array([132, 118, 112, 105, 122])
132
array([126, 154, 127, 135, 112, 107, 112])
126
array([134, 108, 156, 108, 137, 132])
134
array([116, 138, 103, 152, 114])
116
array([136, 128, 130, 153, 118, 152, 151])
136
array([106, 132, 145, 125, 129, 129])
106
array([112, 151, 136, 141, 134])
112
array([112, 142, 121, 102, 107, 129])
112
---
Q:
[[114 113 121 152 157 154 152]
 [135 133 124 105 113 107 112]
 [129 130 135 146 146 144 137]]
A: 112

Q: [130 151 137 128 122]
A: 130

Q:
[[124 125 132 133 119 115 112]
 [123 125 130 131 119 116 114]
 [124 120 103 100 138 149 156]]
A: 112

Q: [142 147 113 123 149]
A: 142

Q: [118 120 107 123 114 133 137]
A: 118

Q:
[[129 129 127 128 128]
 [127 155 110 118 121]
 [128 127 129 128 128]]
A: 121

Q:
[[126 157 147 126 128]
 [140 151 150 143 144]
 [114 103 108 113 112]]
A: 112

Q: [132 133 136 100 103 104 101]
A: 103
---
[102 109 123 118]	118, 102

[144 145 147 154]	154, 144

[[133 136 133 140 132]
 [141 123 144 100 147]
 [118 124 117 132 116]]	132, 118

[112 112 139 153 132]	132, 112

[ 99 121 104 151 154 107 134]	134, 99

[[144 134 132 117 134 104]
 [111 113 136 126 128 133]]	104, 111

[138 155 126 125 123 127 131]	131, 138
---
[[ 99 111 128 108 125 118  99]
 [140 128 105 115 108 107 141]] result: 99

[117 134 137 149 118 130] result: 130

[131 105 137 117] result: 117

[[131 119 124 131 134 105 123]
 [141 135 128 138 136 105 119]] result: 123

[126 106 125 108 135 123] result: 123

[[107 101 113 138]
 [109 119 133 130]
 [109 107 112 129]] result: 138

[107 133 125 135] result: 135

[142 119 145 157 154] result: 154
---
Q:
[[113 130 131 113 115 133]
 [131 108 116 107 125 106]
 [116 125 127 110 117 127]]
A: 115

Q: [116 152 146 139 135 115 134]
A: 115

Q:
[[132 146 115 130 101 153 130]
 [130 125 129 133 127 125 114]
 [132 146 115 130 102 153 130]]
A: 153

Q:
[[150 105 118 130 143 112 146]
 [121 152 148 143 137 129 140]
 [135 128 131 131 127 157 130]]
A: 112

Q: [150 102 117 120 142 110]
A: 142

Q: [125 152 108 127 129]
A: 127

Q:
[[138 115 104 147  99]
 [108 122 139  98 135]]
A: 147
---
array([[129, 123, 125, 122, 127, 117, 125],
       [135, 142, 139, 149, 144, 134, 155],
       [117, 136, 134, 122, 118, 133, 117]]) --> 125

array([105, 125, 126, 128, 128, 127]) --> 127

array([106, 116, 126, 140, 113]) --> 113

array([[133, 122, 130, 146, 112, 143, 142],
       [143, 112, 114, 113, 127, 140, 126],
       [100, 136, 115, 123, 127, 141, 132]]) --> 142

array([140, 142, 146, 150, 108, 152]) --> 152

array([[115, 126, 139, 100, 146, 140, 127],
       [142, 124, 133, 134, 106, 129, 142]]) --> 127

array([106, 136, 142, 124, 123, 119, 128]) --> 128
---
113	144	133	151	136	141	114 gives 113, 114
126	117	109	102	99	101 gives 126, 101
127	147	131	103 gives 127, 103
126	105	103	149	150	120	135 gives 126, 135
127	107	134	141	118	145	123 gives 127, 123
117	111	112	103	105	114	100 gives 117, 100
121	103	124	127 gives 121, 127
99	122	121	127	128	126 gives 99, 126
---
[[125 131 130 128 131 115 129]
 [118 155 148 141 134 131 134]] 125, 134

[142 131 100 131 129 137] 142, 137

[129 124 106 148 126 127 123] 129, 123

[122 114 119 157] 122, 157

[[128 130 128 128 123 124]
 [131 125 147 143 150 128]] 128, 128

[[120 119 121 156]
 [102 113 101 155]] 120, 155

[107 123 129 127 128 122] 107, 122

[147 110 122 115 104] 147, 104
---
[[109 126 118 123 117 134]
 [106 111 109 109 129 118]] Answer: 123

[124 110 119 110 122 101 105] Answer: 122

[[134 128 131 130 127 150 130]
 [133 128 131 130 127 150 130]] Answer: 127

[[133 100 100 103 125]
 [130 125 122 123 128]
 [137 115 102 105 127]] Answer: 100

[[128 106 143 132 113 103 107]
 [128 119 141 117 114 116 117]
 [128 132 137  98 135 130 130]] Answer: 113

[118 127 145 136 153] Answer: 145
---
[126 129 125 115 126 155] => 125

[[128 123 120 124 126 122 103]
 [120 116 119 117 113 114 119]
 [135 136 129 136 141 137 111]] => 120

[[111 112 103 126 131 130]
 [122 138 133 127 148 137]
 [118 117 107 129 117 137]] => 103

[[106 115 108 131 116 132 125]
 [125 128 126 128 131 131 131]
 [129 120 125 127 118 126 118]] => 108

[112 114 131  99 126] => 131

[132 139 101 120] => 101
---
[[107 117 123 151 107 108 125]
 [124 110 104 149 126 125 135]
 [122 121 117 138 106 139 124]] Out: 107

[[116 131 113 145 135]
 [129 106 135 120 155]
 [122 129 100 136 129]] Out: 113

[[127 129 147 125 131]
 [124 127 135 105 118]
 [126 122 141 135 135]] Out: 147

[[118 106 124 146 127]
 [123 112 134 126 132]
 [118 152 116 140 141]] Out: 124

[[118 108 133 118 118 152]
 [116 122 114 111 112 122]
 [133 111 142 131 135 133]] Out: 118

[[153 102 140 107 142]
 [129 127 120 130 121]
 [141 125 112 133 125]] Out: 140

[[143 100 100 116]
 [142 126 129 147]
 [140 116 120 108]] Out: 100

[[130 147 111 141]
 [146 108 123 118]
 [128 112 155 148]] Out: 147
---
[106 139 132 148 116]
132, 148
[117 156 138 129 115 131 105]
129, 156
[106 120 128 134 127 116 141]
134, 141
[136 132 117 147 149 136 103]
147, 149
[151 117 116 108 119]
116, 151
[140 100 144  99 125]
144, 144
